[[-25.4   5.2 -23.7  -2.7 -15.7  -6.5  17.4  -6.6  -0.5]
 [-25.2  21.0 -36.2 -25.4 -15.4  -8.4  15.9  17.4 -16.3]
 [ -7.2  17.5   0.4 -24.1  -9.0 -21.3   4.3  60.0 -19.4]
 [-13.5  32.1 -18.8 -39.0  -9.0 -14.9   8.2  56.6 -27.8]
 [-19.9  39.1 -28.6 -35.2  -7.5  -1.8  13.6  26.3 -22.9]
 [  6.4   8.5  32.4   4.3  -3.2 -17.2  -4.7  44.2  -2.8]
 [-14.2  21.7 -13.5 -32.9 -10.7 -19.6   9.4  57.2 -23.6]
 [ -5.2  11.6   8.9  23.3  -5.6   6.0   2.3 -25.6  13.0]
 [  8.2  -1.1  46.2  37.3  -0.4  -3.4  -4.9  -5.2  20.0]]
->
[[-25.2  21.0 -36.2 -25.4 -15.4  -8.4  15.9  17.4 -16.3]
 [-19.9  39.1 -28.6 -35.2  -7.5  -1.8  13.6  26.3 -22.9]
 [-25.4   5.2 -23.7  -2.7 -15.7  -6.5  17.4  -6.6  -0.5]
 [-13.5  32.1 -18.8 -39.0  -9.0 -14.9   8.2  56.6 -27.8]
 [-14.2  21.7 -13.5 -32.9 -10.7 -19.6   9.4  57.2 -23.6]
 [ -7.2  17.5   0.4 -24.1  -9.0 -21.3   4.3  60.0 -19.4]
 [ -5.2  11.6   8.9  23.3  -5.6   6.0   2.3 -25.6  13.0]
 [  6.4   8.5  32.4   4.3  -3.2 -17.2  -4.7  44.2  -2.8]
 [  8.2  -1.1  46.2  37.3  -0.4  -3.4  -4.9  -5.2  20.0]]

[[ 50.6 -12.3   7.7   1.4 -32.5 -14.7  27.4 -14.4  34.2  22.6  12.3]
 [  0.6  19.2   3.0   3.9   3.7  22.3 -26.8  21.8 -32.1  -6.0   7.1]
 [  7.4 -10.9  -8.0   8.9 -17.5 -13.7  27.1 -13.2  33.3   8.1 -12.4]
 [-10.5   1.1 -13.5  -4.2  15.5   0.9   5.6   1.1   7.0  -5.2  -2.4]
 [ -6.2 -13.8 -17.8   0.3   2.1 -17.2  32.7 -16.4  39.8   2.2 -13.2]
 [ 37.0 -15.0  -0.3   8.2 -34.6 -17.9  33.1 -17.3  40.9  20.8  -1.8]
 [-19.1 -10.0 -19.8  14.3  -8.1 -13.0  27.5 -12.4  33.5   0.0 -28.4]
 [  6.0  28.0   8.3  -2.5  12.9  33.2 -42.8  32.5 -51.4  -9.1  21.6]]
->
[[-19.1 -10.0 -19.8  14.3  -8.1 -13.0  27.5 -12.4  33.5   0.0 -28.4]
 [ -6.2 -13.8 -17.8   0.3   2.1 -17.2  32.7 -16.4  39.8   2.2 -13.2]
 [-10.5   1.1 -13.5  -4.2  15.5   0.9   5.6   1.1   7.0  -5.2  -2.4]
 [  7.4 -10.9  -8.0   8.9 -17.5 -13.7  27.1 -13.2  33.3   8.1 -12.4]
 [ 37.0 -15.0  -0.3   8.2 -34.6 -17.9  33.1 -17.3  40.9  20.8  -1.8]
 [  0.6  19.2   3.0   3.9   3.7  22.3 -26.8  21.8 -32.1  -6.0   7.1]
 [ 50.6 -12.3   7.7   1.4 -32.5 -14.7  27.4 -14.4  34.2  22.6  12.3]
 [  6.0  28.0   8.3  -2.5  12.9  33.2 -42.8  32.5 -51.4  -9.1  21.6]]

[[-22.1 -30.4  -2.7]
 [ -9.6   5.5  19.1]
 [-12.8 -25.1  -6.0]
 [ 13.9  23.9   7.1]
 [ 16.6  15.9 -16.7]
 [-36.6 -51.0   6.7]
 [  8.3  26.1  18.6]
 [ 30.4  40.2 -21.5]]
->
[[ 30.4  40.2 -21.5]
 [ 16.6  15.9 -16.7]
 [-12.8 -25.1  -6.0]
 [-22.1 -30.4  -2.7]
 [-36.6 -51.0   6.7]
 [ 13.9  23.9   7.1]
 [  8.3  26.1  18.6]
 [ -9.6   5.5  19.1]]

[[ -3.4   1.9  -2.6   1.9  -0.7  -0.8  -2.1   0.5  -2.5   5.0   0.7]
 [  2.5  -0.9  -0.3   1.0   3.6   0.2   1.4  -1.5   1.0   3.2   1.4]
 [  0.0  -0.1   2.5  -2.8  -0.7   0.1  -0.1   1.3   0.9  -3.3  -1.7]
 [  1.7   0.8   1.6  -1.1   2.6   0.0   0.7   0.9   1.0   1.4  -0.8]
 [-25.0   5.6 -22.9  21.1  18.4 -37.0  18.8  29.7  51.7 -20.3   8.0]
 [-31.9   8.2  -5.1  -7.6  13.8 -16.4  10.8 -34.0  -5.8  22.4 -54.5]
 [-11.0 -50.0  13.3 -19.3  33.5  -7.8 -37.0  -3.0   4.8 -22.8   0.9]
 [ -2.2   1.4  -0.2  -1.3  -2.6  -0.7   0.3  -0.3  -1.7  -2.6   0.6]]
->
[[-25.0   5.6 -22.9  21.1  18.4 -37.0  18.8  29.7  51.7 -20.3   8.0]
 [-31.9   8.2  -5.1  -7.6  13.8 -16.4  10.8 -34.0  -5.8  22.4 -54.5]
 [ -3.4   1.9  -2.6   1.9  -0.7  -0.8  -2.1   0.5  -2.5   5.0   0.7]
 [  2.5  -0.9  -0.3   1.0   3.6   0.2   1.4  -1.5   1.0   3.2   1.4]
 [ -2.2   1.4  -0.2  -1.3  -2.6  -0.7   0.3  -0.3  -1.7  -2.6   0.6]
 [  1.7   0.8   1.6  -1.1   2.6   0.0   0.7   0.9   1.0   1.4  -0.8]
 [  0.0  -0.1   2.5  -2.8  -0.7   0.1  -0.1   1.3   0.9  -3.3  -1.7]
 [-11.0 -50.0  13.3 -19.3  33.5  -7.8 -37.0  -3.0   4.8 -22.8   0.9]]

[[-23.5 -30.8 -11.3  19.6 -38.4   5.9  39.3   5.3 -15.6]
 [-25.2 -29.6 -11.5  20.6 -37.6   8.7  38.1   6.4 -16.7]
 [  3.6  23.4  49.0 -25.2   1.6 -19.5 -32.9   1.0 -14.8]
 [ -9.7 -36.1 -10.6   7.7 -41.5 -19.0  40.5  -5.2   1.4]
 [ 10.7  11.3 -37.5  17.6  40.9  37.5  -9.1   3.8  14.3]
 [ 45.6  -1.2 -14.9  17.2  37.4  24.6 -25.1   0.4   8.0]
 [ 34.3   3.4 -26.1  17.9  40.9  29.9 -19.1   1.0  13.1]
 [ 44.2   1.2  34.8   3.6  15.0   4.8 -39.3   3.3 -18.7]]
->
[[ 10.7  11.3 -37.5  17.6  40.9  37.5  -9.1   3.8  14.3]
 [ 34.3   3.4 -26.1  17.9  40.9  29.9 -19.1   1.0  13.1]
 [ 45.6  -1.2 -14.9  17.2  37.4  24.6 -25.1   0.4   8.0]
 [-25.2 -29.6 -11.5  20.6 -37.6   8.7  38.1   6.4 -16.7]
 [-23.5 -30.8 -11.3  19.6 -38.4   5.9  39.3   5.3 -15.6]
 [ -9.7 -36.1 -10.6   7.7 -41.5 -19.0  40.5  -5.2   1.4]
 [ 44.2   1.2  34.8   3.6  15.0   4.8 -39.3   3.3 -18.7]
 [  3.6  23.4  49.0 -25.2   1.6 -19.5 -32.9   1.0 -14.8]]

[[  0.9 -12.4  -2.6  -2.4  26.1 -14.3  -4.2  26.0   4.4  -0.3  -3.7 -19.6]
 [  1.2 -57.2  15.2  13.2 -19.5  -1.2  18.9 -22.0   2.6   6.1  20.7 -14.2]
 [  1.2 -20.8   6.2   5.1 -16.4   5.2   8.1 -18.0   1.0   5.2   8.7  -0.1]]
->
[[  0.9 -12.4  -2.6  -2.4  26.1 -14.3  -4.2  26.0   4.4  -0.3  -3.7 -19.6]
 [  1.2 -20.8   6.2   5.1 -16.4   5.2   8.1 -18.0   1.0   5.2   8.7  -0.1]
 [  1.2 -57.2  15.2  13.2 -19.5  -1.2  18.9 -22.0   2.6   6.1  20.7 -14.2]]
